Group, then class
[  4.6  13.4  36.9   3.4 -12.9  -4.8 -18.8   1.8   3.8 -14.3  48.0  -5.8
  -2.9   9.7  -4.8 -11.4 -15.0  -8.9  -0.3 -19.2  -2.1  -3.7  -7.7   1.7
  18.6   8.9  11.9  -1.4 -10.9   8.5  -0.2 -16.4 -26.4   1.6 -17.2   3.1
 -32.3  10.9   5.5   0.2   7.2   9.3]	baki:[97]
[  1.2  11.1  44.0  -1.8  -4.7   0.9  -7.6   5.4 -10.0  -5.4   4.1 -16.2
  -2.2  39.2   0.8  16.7  -3.7  16.3  -8.5 -18.3  -7.8  -8.5 -12.5   2.6
 -10.1   2.6   5.0   9.7 -16.6  -1.2 -10.9 -20.5 -18.9   1.4 -24.4   0.9
 -35.0   6.5  -7.6  -4.7  -1.6  -9.2]	baki:[75]
[  9.4   6.0  19.1   9.3 -19.6   8.1 -15.8   6.8   5.9 -26.9  37.5 -25.1
  -9.8  25.8  -2.9  15.8 -17.8   4.8  -1.3 -22.6 -15.7   2.9 -16.1   7.1
  -3.5   5.4   6.7  10.0 -19.2  -2.0  -5.9 -31.3 -15.2  -6.7 -24.6   9.2
 -34.5  12.2  -2.7  -6.6   2.4  10.0]	baki:[97]
[ -0.6  22.6  27.2   1.7  -5.2   7.8 -12.1   4.4   8.9 -18.0  14.1 -25.4
  -5.6  11.3  -2.0   4.2 -15.9   2.5   5.6 -20.8   5.3  -3.4 -11.0   4.9
   7.3  14.7   7.8  -1.9  10.9   9.4  -1.0 -16.8 -32.6  -0.6  -9.1   6.8
  -1.5   7.1   9.3  -3.7   0.1  -4.3]	baki:[91]
[  5.6 -20.1  24.5  -2.1 -11.2  -0.8  -6.1  -2.2   2.2   7.9  12.5   9.5
  -8.9   5.1   3.4   5.4  -0.1  -3.3  -7.3   9.6 -36.7  -5.0   1.1 -11.2
   1.9   4.7  10.6   7.0  -4.9  10.4  -9.4 -12.9   1.2  -6.6  -6.8   2.5
  -6.8  21.7  -1.9   0.5  24.4  23.9]	roze:[74]
[  8.0 -32.4   2.7   7.3  -6.8   2.2   5.5   3.1 -10.4   4.8   6.6  -7.0
   1.2  26.7  -1.0  29.2   0.6  25.9  17.7  26.8 -71.0  -0.5  11.9  -4.3
  -1.5   0.1   4.8   0.0  -7.9  -4.4   2.2 -20.7  22.1  -3.0  13.1  -6.1
   6.1  22.7   1.9   2.4  -4.5  34.9]	vovok:[99]
[ -0.7 -19.9   3.8  -0.5   0.4   8.5  -0.4 -17.4   5.6  17.7  21.6  14.4
   8.8  -1.6  -0.8  -9.7   5.6  -2.6  -9.5  20.5 -11.3   1.5  -4.3 -12.4
  -2.6  -4.1   2.2   0.7   4.6   4.2  -9.5   6.6  -6.5 -17.8  -4.3  -4.8
  -0.9  -0.2   5.7   6.6  32.4  30.5]	roze:[74]
[ 10.8  -4.8   7.7   2.1   7.4 -20.2   8.7   5.4  -1.4  10.9 -16.1  12.8
  -8.4  24.4   0.1  11.0   1.3  15.0  -2.6  -3.4  -1.9   3.7   6.1   0.5
  -5.7 -10.2   3.5  -1.1  -0.7 -10.5  -1.4   1.1  14.4   8.0  -5.6  -6.0
  -2.6  -5.6   3.2  -4.2  -3.5 -14.7]	Bur:[76]
[  5.7 -29.9  24.4   2.3   9.6   6.6   1.4   0.1   7.0  -1.5  35.6 -10.9
   0.0  26.2   1.5  35.9  13.4  28.9  -0.7  22.7 -59.3   0.1   6.7  -7.9
   8.3   0.2   8.6   5.2  26.9  -4.7 -23.2 -15.8   9.9  -0.8  16.4  -3.9
  -6.8  17.7   4.4   2.6   2.1  13.7]	vovok:[99]
[  8.1 -14.8   0.6  -0.7  -8.4   4.4   0.0   2.8 -18.4  13.3  37.2  -0.3
  10.4   5.1  -2.6  23.4  10.5  20.6   0.9  20.3 -39.6  -0.9  -0.5   4.2
   1.9  -9.0 -12.9   3.0   4.1  -6.5  -2.4  -5.1  25.0   2.3   4.8  -6.9
  -2.1   0.1   7.1   4.2  -4.7   2.9]	vovok:[104]
[  5.0   9.8  14.7   2.8  -7.9   5.0 -14.2   6.6  -4.6 -29.9  11.8  -9.2
  -9.7  19.8   5.1  17.0 -20.9   3.5   9.5 -26.2  -0.5  -2.4  -6.9   0.9
   0.2   8.3   9.7  -1.7 -25.4  -8.4   2.2 -28.7  -9.8   5.7 -24.8   1.7
 -23.4  12.4  -3.3   1.4  12.7   2.7]	baki:[75]
[  2.4 -19.1   9.0   1.2 -12.1   7.4 -10.4  -7.8   2.1  28.3  45.0  -0.5
  13.5 -15.1   4.3  -9.0  -8.3  -4.7  -8.7  14.8 -14.6  -0.5   0.2  -2.3
  -5.1  10.3   4.4   5.6 -25.8   8.5   2.1  -9.0 -18.1 -10.1 -22.1   6.8
   2.9   8.2   4.5  -2.5  47.6  42.5]	roze:[78]
[  4.0   7.2  27.7  -9.7 -12.5  -1.6  -8.8   3.4   1.7 -15.8  20.7  -2.1
 -11.2  29.7   7.3  24.8  -7.0   6.5  -9.0 -18.2 -20.1   2.9   0.8  -2.5
   5.9   1.0  10.4  -3.8 -18.5  -1.2  -8.4 -29.8  -5.1   2.4 -18.2   1.2
 -26.3  14.5  -6.4  -2.1 -18.7 -10.3]	baki:[97]
[  7.8  15.1  14.2  -4.4  -8.5   2.7 -13.0   6.8   3.4 -25.4  39.1 -21.2
  -3.9  23.3   0.4  18.5 -11.2   7.7   0.6  -9.9 -11.6  -4.0 -14.4  13.3
   6.4   6.4   0.6   6.9 -14.6   1.2  -8.6 -22.5 -15.4   7.5 -24.8 -11.8
 -26.8  -0.8  -4.3  -2.2  -8.0  -5.1]	baki:[75]
